How the points are linked:
q43: ξ>q261, φ>q539, α>q872, η>q260, ψ>q915, γ>q751
q264: ξ>q994, φ>q917, α>q873, η>q111, ψ>q852, γ>q291
q556: ξ>q524, φ>q751, α>q262, η>q822, ψ>q733, γ>q261
q781: ξ>q673, φ>q467, α>q702, η>q314, ψ>q994, γ>q269
q484: ξ>q751, φ>q262, α>q638, η>q170, ψ>q871, γ>q539
q917: ξ>q781, φ>q111, α>q760, η>q702, ψ>q264, γ>q114
q124: ξ>q725, φ>q238, α>q675, η>q541, ψ>q778, γ>q179
q760: ξ>q702, φ>q555, α>q241, η>q921, ψ>q873, γ>q852
q158: ξ>q896, φ>q348, α>q556, η>q524, ψ>q347, γ>q973
q677: ξ>q525, φ>q391, α>q203, η>q637, ψ>q536, γ>q760
q289: ξ>q555, φ>q241, α>q742, η>q536, ψ>q91, γ>q637
q659: ξ>q391, φ>q203, α>q778, η>q295, ψ>q179, γ>q289
q347: ξ>q122, φ>q158, α>q733, η>q348, ψ>q261, γ>q492
q822: ξ>q492, φ>q45, α>q915, η>q667, ψ>q751, γ>q158
q260: ξ>q158, φ>q733, α>q871, η>q556, ψ>q539, γ>q45
q416: ξ>q895, φ>q269, α>q762, η>q359, ψ>q84, γ>q673
q138: ξ>q114, φ>q525, α>q391, η>q852, ψ>q921, γ>q111
q328: ξ>q43, φ>q895, α>q269, η>q872, ψ>q968, γ>q484
q365: ξ>q484, φ>q673, α>q467, η>q638, ψ>q107, γ>q895
q107: ξ>q871, φ>q365, α>q781, η>q673, ψ>q359, γ>q328
q762: ξ>q359, φ>q757, α>q264, η>q994, ψ>q114, γ>q314
q645: ξ>q241, φ>q742, α>q896, η>q179, ψ>q541, γ>q295
q915: ξ>q667, φ>q43, α>q895, η>q539, ψ>q170, γ>q556
q896: ξ>q179, φ>q332, α>q524, η>q655, ψ>q122, γ>q238
q122: ξ>q742, φ>q896, α>q348, η>q332, ψ>q874, γ>q124
q539: ξ>q347, φ>q260, α>q656, η>q733, ψ>q43, γ>q822
q673: ξ>q262, φ>q638, α>q314, η>q968, ψ>q365, γ>q872
q656: ξ>q733, φ>q871, α>q365, η>q484, ψ>q872, γ>q915
q994: ξ>q365, φ>q781, α>q111, η>q467, ψ>q757, γ>q416
q314: ξ>q968, φ>q84, α>q291, η>q416, ψ>q467, γ>q107
q968: ξ>q915, φ>q328, α>q416, η>q895, ψ>q638, γ>q871
q541: ξ>q289, φ>q645, α>q122, η>q742, ψ>q238, γ>q203
q332: ξ>q659, φ>q655, α>q149, η>q778, ψ>q896, γ>q541
q725: ξ>q873, φ>q91, α>q541, η>q289, ψ>q295, γ>q677
q655: ξ>q203, φ>q778, α>q492, η>q124, ψ>q332, γ>q645
q203: ξ>q637, φ>q295, α>q124, η>q725, ψ>q659, γ>q241
q742: ξ>q536, φ>q179, α>q332, η>q659, ψ>q645, γ>q725
q778: ξ>q295, φ>q124, α>q973, η>q238, ψ>q655, γ>q742
q733: ξ>q348, φ>q556, α>q484, η>q751, ψ>q260, γ>q667
q45: ξ>q973, φ>q667, α>q43, η>q261, ψ>q822, γ>q348
q667: ξ>q675, φ>q261, α>q539, η>q347, ψ>q45, γ>q524
q890: ξ>q84, φ>q291, α>q138, η>q114, ψ>q702, γ>q994
q702: ξ>q314, φ>q890, α>q921, η>q291, ψ>q111, γ>q757
q973: ξ>q238, φ>q675, α>q261, η>q874, ψ>q492, γ>q332
q261: ξ>q874, φ>q347, α>q260, η>q158, ψ>q667, γ>q149
q149: ξ>q778, φ>q492, α>q45, η>q973, ψ>q524, γ>q122
q262: ξ>q822, φ>q170, α>q968, η>q915, ψ>q484, γ>q260
q872: ξ>q260, φ>q656, α>q107, η>q871, ψ>q895, γ>q170
q170: ξ>q45, φ>q915, α>q328, η>q43, ψ>q262, γ>q733
q555: ξ>q890, φ>q921, α>q536, η>q138, ψ>q760, γ>q264
q675: ξ>q541, φ>q874, α>q347, η>q122, ψ>q973, γ>q655
q391: ξ>q852, φ>q637, α>q295, η>q722, ψ>q677, γ>q555
q291: ξ>q416, φ>q114, α>q525, η>q762, ψ>q890, γ>q781
q852: ξ>q757, φ>q264, α>q722, η>q917, ψ>q525, γ>q890
q269: ξ>q872, φ>q359, α>q757, η>q107, ψ>q416, γ>q638
q871: ξ>q556, φ>q484, α>q673, η>q262, ψ>q656, γ>q43
q722: ξ>q917, φ>q873, α>q91, η>q760, ψ>q637, γ>q138
q241: ξ>q921, φ>q536, α>q179, η>q677, ψ>q289, γ>q722
q525: ξ>q762, φ>q852, α>q637, η>q264, ψ>q138, γ>q702
q921: ξ>q291, φ>q138, α>q677, η>q525, ψ>q555, γ>q917
q359: ξ>q656, φ>q107, α>q994, η>q365, ψ>q269, γ>q968
q91: ξ>q760, φ>q289, α>q645, η>q241, ψ>q725, γ>q391
q114: ξ>q269, φ>q762, α>q852, η>q757, ψ>q291, γ>q467
q492: ξ>q124, φ>q973, α>q667, η>q675, ψ>q149, γ>q896
q895: ξ>q539, φ>q872, α>q359, η>q656, ψ>q328, γ>q262
q751: ξ>q149, φ>q822, α>q170, η>q45, ψ>q556, γ>q347
q295: ξ>q722, φ>q725, α>q238, η>q91, ψ>q203, γ>q536
q238: ξ>q91, φ>q541, α>q874, η>q645, ψ>q124, γ>q659
q111: ξ>q467, φ>q702, α>q555, η>q890, ψ>q917, γ>q762
q874: ξ>q645, φ>q122, α>q158, η>q896, ψ>q675, γ>q778
q757: ξ>q107, φ>q994, α>q917, η>q781, ψ>q762, γ>q84
q467: ξ>q638, φ>q314, α>q890, η>q84, ψ>q781, γ>q359
q84: ξ>q328, φ>q416, α>q114, η>q269, ψ>q314, γ>q365
q536: ξ>q138, φ>q677, α>q659, η>q391, ψ>q241, γ>q873
q348: ξ>q332, φ>q524, α>q751, η>q149, ψ>q158, γ>q675
q179: ξ>q677, φ>q659, α>q655, η>q203, ψ>q742, γ>q91
q638: ξ>q170, φ>q968, α>q84, η>q328, ψ>q673, γ>q656
q524: ξ>q655, φ>q149, α>q822, η>q492, ψ>q348, γ>q874
q637: ξ>q264, φ>q722, α>q725, η>q873, ψ>q391, γ>q921
q873: ξ>q111, φ>q760, α>q289, η>q555, ψ>q722, γ>q525

The rows follow the links: the fewer symbols apart two points are, the more alike their rows tend to be.

Each row is also shifted at random along 2 hidden directions that mean nothing.

Some points, each with a row of numbers:
q760 -> [ 23  21 -18  -5 -13  -2   9  -1  15 -10 -14   8   4  -8  -6  33 -10  -1   8  16  13   0  20 -11  17 -13   8  -8  14]
q365 -> [-18 -10   3 -10   9 -15 -18  22 -19  -5  -7   2  -5  -8   2 -19  -1 -14 -19  10  -7   8  -8  -5  12  13  -8 -10 -15]
q416 -> [ -8 -15   1 -11   8 -20  -3  26 -22 -18  -3   2 -22 -13  -2  -8   1  -7 -13  19 -16  -2   4   9  12   3 -19  -8   2]
q677 -> [ 18  32 -14   0 -21  14  -3 -10  31   5  -9   4  18 -11  -6  25 -20  -7   2   0  25  14  11 -23  12  -3  13  -8   2]
q762 -> [  9  12 -15 -13 -13 -18 -12  11  -7 -13 -25  10   2  -7  -3   7   3 -19  -4  18   7   9   7 -20  30  -6   8 -11  -4]
q149 -> [ -4   3 -14  10  31  23  12 -10  15  23  -8 -10  24  27  -3  27   8  36   1   5  14  -2   2  -2 -25  12  21 -10 -12]
q332 -> [  1   7   2  15 -10  23   2 -22  18  18  17  -4  11   7   2  -5  -5   5   9 -27  10   6  -9  -4 -18   0   3   0  -2]
q871 -> [-12 -15 -11  -5  19 -15  -4   9 -26  -2 -19  -2   6  20   2  -6  30   7  -3  11  -7  -6  -4   1   2   0   8  -7 -14]
q873 -> [ 24  13  20  -5 -24 -11   7  -6   6 -20   6   6 -13 -18  -2   2  -6 -18  15  -2  -7 -15  15  15  16 -16   4  44  22]
q778 -> [  8  12 -14  14 -15  24   8 -27  21  18   6   0  16  14   0   8  -1  10  15 -25  18   7  -4 -15 -14  -8   9 -18   3]
q525 -> [ 11  16  29 -10   1  -8   1  13   8 -17  -2   0  -8 -25  -4  15 -21 -12  -5  24  -7 -13  22  19  18   9   8  49  10]
q348 -> [ -4  -6 -29  11  18  16  15 -12   3  20  -9  -7  17  31   0  19  15  33  10  -4  11   1  -5  -9 -24  -3  10 -34  -7]
q556 -> [-21  -7   8   5  20   6 -13  -2  -9  17   2  -7  13  17   5 -22  13   4  -9 -10  -1   4 -18   1 -14  19  11   6 -23]
q124 -> [ 12  15 -16  11 -13  22   9 -26  20  16   1  -1  16  15  -1  16   1  10  17 -20  17   4  -3 -13 -13 -12  12 -13   4]
q645 -> [ 17  13 -17  11  -7  21  18 -23  22   8  -2  -1  11  11  -4  30  -1  19  18  -6  14  -3  10  -5 -11 -15  12  -9  11]
q733 -> [-23 -24  -1   8  11   4  -8   3 -14  14  15  -5  -5  12   4 -30   8   4  -7 -17  -7   5 -22   1 -18   8 -15 -22 -10]
q43 -> [-22 -27  20   1  26  -8  -2   8 -20   1  12  -8 -12   7   7 -27  12   9  -8  -4 -20 -10 -13  23 -15  13 -11  14  -8]
q122 -> [ -7 -18  11  18 -13  18   8 -16  10  10  42  -3 -17  -1   3 -26  -9   6   8 -40  -8   2 -16  10 -27  -5 -24  -8  13]
q757 -> [ 10  -7  -8 -11 -24 -27  -6  10 -20 -25  -8  10 -19 -13   2 -11   7 -22   2   3 -11  -1   1  -3  25 -19 -16  -9  12]
q539 -> [-24  -3 -34   2  35  12  -5  10  -1  25 -22  -7  26  23  -2  17   4  26 -21  16  19  17  -8 -24 -16  23   9 -55 -29]
q492 -> [ -7 -18  21  14  17  13  16 -12   3   8  27 -11  -5  11   2  -9   5  19   8 -17 -14 -13  -6  27 -30   4  -7  21   7]
q896 -> [ -3  -8  11  18 -13  21   5 -19  14  13  33  -4  -4   3   3 -21  -7   4   9 -38  -2   2 -14   6 -23  -3 -16  -2   9]
q921 -> [ 18  12   2  -9 -10  -5   9   5  13 -16  -5   5  -7 -18  -5  26 -16  -4   3  20   1  -9  21   4  16  -6   0  10  17]
q45 -> [-12 -19 -12  11  -7   2  -1 -15 -15  12  11  -2  -2  20   6 -28  22   5   7 -29  -5   5 -22  -4 -17  -9 -11 -26  -4]
q260 -> [-23 -27 -11   8  13   3  -4   5 -13  11  12  -5  -8  11   2 -23   7  12  -9 -13  -6   9 -20  -4 -19   6 -23 -41  -7]
q114 -> [  9  -1 -12 -12 -30 -21  -9  10 -11 -19  -5  13 -16 -18   1 -12  -2 -26  -1   0  -3   8   1 -13  25 -15 -17 -19   8]
q261 -> [ -7 -17 -14  10   0   4   4 -18 -14   9   5  -4   0  25   5 -17  27  12  12 -27  -3   0 -16   2 -20 -14  -5 -17  -2]
q467 -> [  3   1 -18 -17   6 -22  -3  21 -14 -16 -27   6  -3  -4  -4  15   7  -2  -7  31  -1   0  12 -10  21  -3   4 -16  -3]
q994 -> [  9  -1 -17 -13 -11 -25  -4  15 -17 -20 -21  12  -9  -7  -3   4   6 -13  -1  17  -4   2   7 -11  24 -13  -5 -17   5]
q203 -> [ 11   5   2  10  -8  16  18  -9  24   1  19   0  -9 -13  -4  20 -22  13  10  -4   1  -6  10   7 -11  -5 -11   1  19]

Complete each set of four: the symbols that take the first to the second take the third to the fourth, perhaps in another order.
Answers are names.
[-15  -1   9 -14  22 -13 -19  27 -14  -1 -17   1   5  -6   1  -7  -2  -9 -26  25  -3   5  -1  -2  13  24   4   7 -19]
to [-10  -9  -7  -8  10 -18 -11   7 -29  -2 -21  -1   5  17   5 -14  29  -5  -3   4  -6  -2  -7  -3   6   1  10   3 -17]
as [ -4 -20 -28  14   2   9  16 -18  -8  10   7  -2  -1  26   1  -2  20  24  14 -21   0  -1 -12  -3 -28 -16 -12 -41   4]
to q874

[-19 -22  -1   9   0   4  -8  -8 -13  14  14  -4  -4  14   6 -33  16   2  -1 -28  -6   8 -25  -1 -18   2 -14 -20  -9]
to [-23 -10  18   3  28   5 -12   3 -10  16   4 -10  12  14   7 -24  12   4 -13  -6  -5   1 -17   8 -14  23   8  19 -23]
as [-17 -29 -32   1  18  -5   5  11 -21   5  -6  -2  -9  18   0  -2  16  21  -7   7  -5   5  -9  -6 -14   0 -19 -57  -7]
to q484

[ 22  13  26  -2 -30  -6   1 -12   9 -16  13   7 -10 -19   1  -6  -8 -23  15 -14  -7  -8   8  13  15 -16   1  49  21]
to [ 22  18 -13  -5 -17  -1  10  -2  13 -11 -13   9   0 -10  -6  30 -11  -3   8  15   9  -3  19  -7  16 -14   8  -2  14]
as [-11 -18   0  -6   0 -22 -13   8 -33  -8  -8   3  -9   8   6 -32  28 -14  -1  -5 -14  -3 -14   2   7  -5  -4   1  -9]
to q871

[  8  21   7 -21  20 -19 -12  20  -9 -12 -42   0  19   0  -2  21  12 -11 -10  43   3  -9  18   1  29  10  38  42 -19]
to [ -9 -22 -12  -3   5 -21  -5   8 -33  -8 -11   2  -8  15   4 -22  31  -1   0   0 -14  -2  -9   2   3  -9  -6 -10  -6]
as [-13 -16 -13  -8  -1 -19 -16   8 -27  -3 -14   5  -3   8   3 -25  21 -11  -8  -2  -5  10 -14 -14   9  -4  -8 -25 -13]
to q822

[ 23   1 -22  -1 -34  -8  16  -4   8 -20   3   9 -23 -19  -5  13 -13  -4  14  -2   1  -3  12  -7  12 -27 -23 -31  31]
to [ 16  22   3   2 -27  12  -3 -11  26   0   8   5   3 -16  -1   8 -24 -13   2 -11  14   8   7 -10   7  -4   1   2  10]
as [-12   7   9 -16  31 -15 -14  30 -11  -4 -25  -3  10  -5  -2   9  -3  -5 -25  41  -2  -2   9   3  16  25  18  20 -21]
to q994

[-24 -29 -28   5  14   3   0   8 -12  13   7  -5  -8  11   1 -13   5  18 -12  -8  -1  13 -15 -11 -20   4 -25 -64  -8]
to [ -3  -4  22   8  24   6   5 -15  -7  11  -1 -11  16  28   6  -4  28  15  11  -8  -8 -18  -3  24 -18   4  27  48 -10]
as [ 16  11  -5  11  -9  16  15 -24  18   6   5  -1   9  11   1  18   3  12  21 -16   7  -7   5   2 -12 -15  10   7  12]
to q241

[ 18  40  32  -6 -10   7  -8  -9  23  -1 -11   2  24 -11  -1  14 -11 -20   6   8  11  -8  16   4  18   6  40  69  -3]
to [  9  18 -16 -13 -12 -14 -14  13  -2  -9 -26  10   7 -10  -3   9  -4 -20  -8  18  13  11   7 -24  29  -2   7 -14  -7]
as [  3   8  22 -10  -9  -8  -8  17   5 -15   8   7 -14 -32  -2  -4 -26 -21 -12  13  -7   1  10   5  21   8 -10  22   8]
to q107

[ 25  16  -1  -3 -29  -3   5  -7  12 -15   1   8  -6 -13  -4  10  -9 -13  15  -2   4  -3  12  -4  14 -19   2  10  18]
to [  8  -8  -3  -5 -23  -8   7  14   4 -22  17   8 -33 -33  -4   2 -27 -11  -2   4 -10   1   8   1  10 -12 -37 -24  27]
as [ -8  19  14   9  37  32   2 -10  25  29  -4 -14  36  19   0  24  -6  24  -5   8  16  -2   2   4 -23  29  37  30 -21]
to q124

[-13  -6  16 -13  20 -19 -10  26 -18 -12 -11  -2  -8 -11  -1  -7  -3  -9 -19  27 -14  -3   4  10  14  16   0  17 -10]
to [ -4 -19   3 -11   3 -27  -1  24 -25 -24  -1   3 -26 -15   0 -11   3 -10  -8  17 -21  -6   2  11  14  -2 -22  -1   8]
as [  4  11  -6  -9 -14  -7  -9  16   6 -10  -3   8  -8 -27  -3   4 -27 -18 -12  14   5  10   8 -14  22   3 -11 -17   4]
to q264

[ 15   5   6  10  -7  16  20 -11  22   0  19  -3  -7  -6  -4  17 -16  13  13  -7  -2  -9   9  13 -13  -7  -3  12  21]
to [ 11  11  -8  12 -15  20   8 -25  19  14   6  -1  13  13   0   7   4   8  18 -23  13   2  -2  -8 -15 -13  10  -4   5]
as [ -9  -2 -18  16  17  28  13 -10  20  23   8  -8  12  17  -4  18  -6  31   0  -6  13   5  -3  -8 -28   9   0 -36  -5]
to q347

[-24 -27  22   3  25  -6  -3  11 -25   1  13  -9 -11   8   6 -28  13   6  -8  -4 -22 -10 -13  23 -16  16 -10  18  -8]
to [ -8  -6  16  13  19  20   9 -11  11  17  19 -13   5  10   1   0   0  20   3 -11  -2  -7  -4  17 -29  12   5  19   0]
as [-14   3   5 -15  25 -13 -16  28 -12  -3 -21  -2   6  -6   0   3  -6  -5 -23  33  -1   4   3  -5  14  22   7   2 -20]
to q539

[-17 -28   0   1  22 -12   2  10 -26  -2   1  -7 -14  13   2 -17  18  12  -4   2 -18  -8  -8  14 -12   3 -15  -8  -4]
to [-12 -16 -13  -4  24 -12  -2  10 -24  -2 -17  -2   2  20   3  -4  27  10  -3  11  -8  -7  -4   4  -3   4   5  -8 -12]
as [ -5 -19 -12  11   3   6   9 -17 -11  11   5  -6   1  27   4 -11  26  17  16 -23  -4  -4 -13   2 -21 -13  -1 -16  -1]
to q667

[ -6 -16   8  14  18  12  14 -13   1  10  17 -10  -3  16   2  -1  10  23  11 -13  -8 -13  -5  19 -29   1  -3   9   1]
to [ -9   9   7   5  25  12 -10 -14  -5  20 -18 -10  35  32   6  -4  29  11   2  -4   7  -4  -9   2 -12  13  40  33 -26]
as [ 12   6  31   6 -31   6   2 -10  17  -7  33   4 -17 -27   0 -16 -24 -20   7 -24  -8  -3   0  13   2  -8 -16  31  21]
to q659

[-10 -16  -1   9   2   2  -5 -13 -12  13   7  -5   5  21   7 -29  25   4   7 -26  -3   2 -20   0 -16  -2   0  -5 -10]
to [-23 -23  39   3  24  -4  -9   5 -22   4  21 -11  -8   6   7 -41  12  -2  -7 -15 -24  -9 -17  29 -17  17  -6  42 -11]
as [ -8  19 -26  12  23  38   3 -13  33  36 -10 -10  39  19  -5  36 -12  31  -8   4  33  17  -1 -24 -22  20  24 -37 -23]
to q524

[ -8  -6  13  15   6  23   7 -14  14  17  28  -8   1   4   0  -8  -7  14   3 -22   0   0  -8  10 -27   8  -6   2   1]
to [ -4   0  26   7  33  10   7 -11  -4  12  -4 -12  20  27   5   3  24  19  10  -1  -5 -23  -2  28 -21  11  32  58 -12]
as [-14  -5 -24  -9   3 -14 -20  15 -16   4 -20   3   6   5   1 -13   6  -9 -19   8   7  18 -10 -24  11   7  -5 -39 -20]
to q416

